Below is a small trained network, with its code and all its weights. Each question gives an input and a target symbol and asks what happens when units are switched off, that is, made to give their printed mean instead of their output.

import numpy as np


def w(rows, s, z=0):
    codes = np.array(rows[::2]) - 128.0
    scale = np.full(codes.shape[1], s)
    scale[-1] = z or s
    return codes * scale


def norm(h):
    return h / np.sqrt((h * h).mean(-1, keepdims=True) + 1e-5)


def f(y):
    return np.maximum(y, 0)


def softmax(a):
    e = np.exp(a - a.max(-1, keepdims=True))
    return e / e.sum(-1, keepdims=True)


def log_softmax(a):
    a = a - a.max(-1, keepdims=True)
    return a - np.log(np.exp(a).sum(-1, keepdims=True))


def net(x, mask):
    ids = ['αδεθμξ'.index(c) for c in x.split()]
    T = len(ids)
    res = E[ids] + P[:T]
    r = norm(res)
    for j in range(2):
        rows = slice(2 * j, 2 * j + 2)
        q, k, v = (r @ M[0][rows].T for M in (Q, K, V))
        z = softmax(np.where(np.tri(T) > 0, q @ k.T / 2**0.5, -1e9)) @ v
        o = O[0][rows]
        res = res + np.where(mask[j], z, o[:, -1]) @ o[:, :-1]
    y = f(norm(res) @ A[0][:, :-1].T + A[0][:, -1])
    res = res + np.where(mask[2:6], y, B[0][:, -1]) @ B[0][:, :-1]
    return log_softmax(norm(res)[-1] @ U[:, :-1].T + U[:, -1])


Q, K, V, O, A, B = {}, {}, {}, {}, {}, {}
E = w([
[192,235,74,121,161,153],'α',
[163,103,147,64,253,199],'δ',
[92,195,106,60,121,136],'ε',
[228,189,140,131,148,72],'θ',
[142,43,56,36,118,28],'μ',
[22,137,139,199,87,54],'ξ',
],0.014)
P = w([
[118,45,151,145,82,171],'0',
[160,68,155,168,254,141],'1',
[117,83,195,127,195,158],'2',
[137,145,139,95,130,152],'3',
[108,111,151,120,132,171],'4',
[139,109,213,170,111,163],'5',
[136,152,151,150,77,124],'6',
[146,128,131,114,83,136],'7',
[240,111,209,102,232,241],'8',
[127,125,173,194,94,122],'9',
[104,133,109,150,85,108],'10',
[245,165,112,127,111,107],'11',
[239,183,147,199,82,82],'12',
],0.0085)
Q[0] = w([
[135,168,96,81,96,189],'h1',
[106,134,11,109,113,124],'h1',
[136,107,87,81,139,119],'h2',
[211,182,177,85,122,156],'h2',
],0.011)
K[0] = w([
[127,151,180,181,138,114],'h1',
[129,67,227,197,209,198],'h1',
[130,150,253,216,108,169],'h2',
[86,139,69,116,105,54],'h2',
],0.0061)
V[0] = w([
[98,115,215,123,103,6],'h1',
[106,185,65,166,76,123],'h1',
[212,127,133,119,127,109],'h2',
[110,129,147,215,148,148],'h2',
],0.011)
O[0] = w([
[178,103,169,148,145,39,167],'h1',
[199,176,43,72,203,98,5],'h1',
[244,135,125,137,78,152,105],'h2',
[162,121,131,247,157,177,89],'h2',
],0.012,0.0027)
A[0] = w([
[107,100,203,136,143,186,182],'n1',
[166,2,116,102,49,104,183],'n2',
[89,219,168,184,125,77,252],'n3',
[115,234,198,106,128,139,240],'n4',
],0.0069,0.0023)
B[0] = w([
[214,151,198,129,203,67,189],'n1',
[58,98,38,143,75,95,207],'n2',
[122,242,61,138,84,190,253],'n3',
[254,183,109,182,80,91,235],'n4',
],0.009,0.0057)
U = w([
[140,150,41,78,142,214,54],'α',
[130,128,196,122,126,191,231],'δ',
[66,202,99,2,177,106,153],'ε',
[206,110,154,131,96,127,1],'θ',
[112,100,135,37,123,68,199],'μ',
[90,177,118,162,202,72,156],'ξ',
],0.01,0.0028)

Each question gives the input, a string of symbols that net reads in full, and the target symbol t.
The units are the heads (2 rows each of Q, K, V and O) and the neurons (one row each of A and B). Each row of codes is followed by its name. A weight is (code - 128) times the scale printed after its matrix; where a second scale follows, it is the last column's (O, A, B and U).
mask holds one flag per unit, heads first, then neurons. A switched-off unit (its flag False) gives its mean, the last column of its rows in O or B, instead of its output. The means were averaged over made-up inputs and are rounded, as every weight is.
A unit's drop is (log p(t) with every unit on - log p(t) with that unit switched off) / (log p(t) with every unit on - log p(t) with every unit switched off).
The circuit of an input: a set's keep is (log p(t) with only the set's units on - log p(t) with every unit switched off) / (log p(t) with every unit on - log p(t) with every unit switched off). Starting from all 6 units, units are removed one at a time, each time the one whose removal leaves the highest keep (on an exact tie, the one counted first), for as long as the keep stays at least 0.8.
units of the circuit, in order: the units of the circuit, biggest drop first
unit that matters most: the unit with the biggest drop
top k neurons: the k neurons with the biggest drops, biggest first
which heads matter: for each layer, one digit per head in row order, 1 if its drop is at least 0.15 and else 0, layers parted by /
drop when u is switched off: that unit's drop, to one decimal
input ε ε α, target ε: which heads matter => 11
input θ δ α, target θ: unit that matters most => h2
input α ξ ξ δ, target ξ: which heads matter => 01
input ξ μ α ε μ δ ε ε α α μ δ, target ε: which heads matter => 11
input α θ θ μ α, target θ: top 3 neurons => [n4 n3 n2]
input δ ξ ξ μ ε ε μ δ ξ, target μ: which heads matter => 11
input α θ α α α ε, target α: which heads matter => 10
input θ ξ ξ, target θ: which heads matter => 01
input θ α α ξ, target α: top 2 neurons => [n3 n1]
input δ ε δ θ α, target δ: which heads matter => 10
input θ ε ξ ε ε μ ξ, target ε: units of the circuit, in order => [h2 n3]
input δ ξ ε ε, target ξ: top 2 neurons => [n4 n1]
input μ δ δ μ δ δ, target μ: which heads matter => 01
input μ μ θ ε, target μ: which heads matter => 11
input ε μ μ δ ε μ μ α ξ, target μ: which heads matter => 01
input α α θ α δ δ, target α: units of the circuit, in order => [h1]
input δ θ θ ε, target θ: units of the circuit, in order => [h2 n4]
input ξ ξ ξ α, target ξ: which heads matter => 11
input α α α δ θ, target α: which heads matter => 10
input θ θ δ, target θ: units of the circuit, in order => [h2]
input θ α ξ θ ξ ξ, target θ: drop when h2 is switched off => 1.2
input δ θ ξ, target δ: drop when h1 is switched off => 0.6
input α α θ, target α: drop when h1 is switched off => 0.9
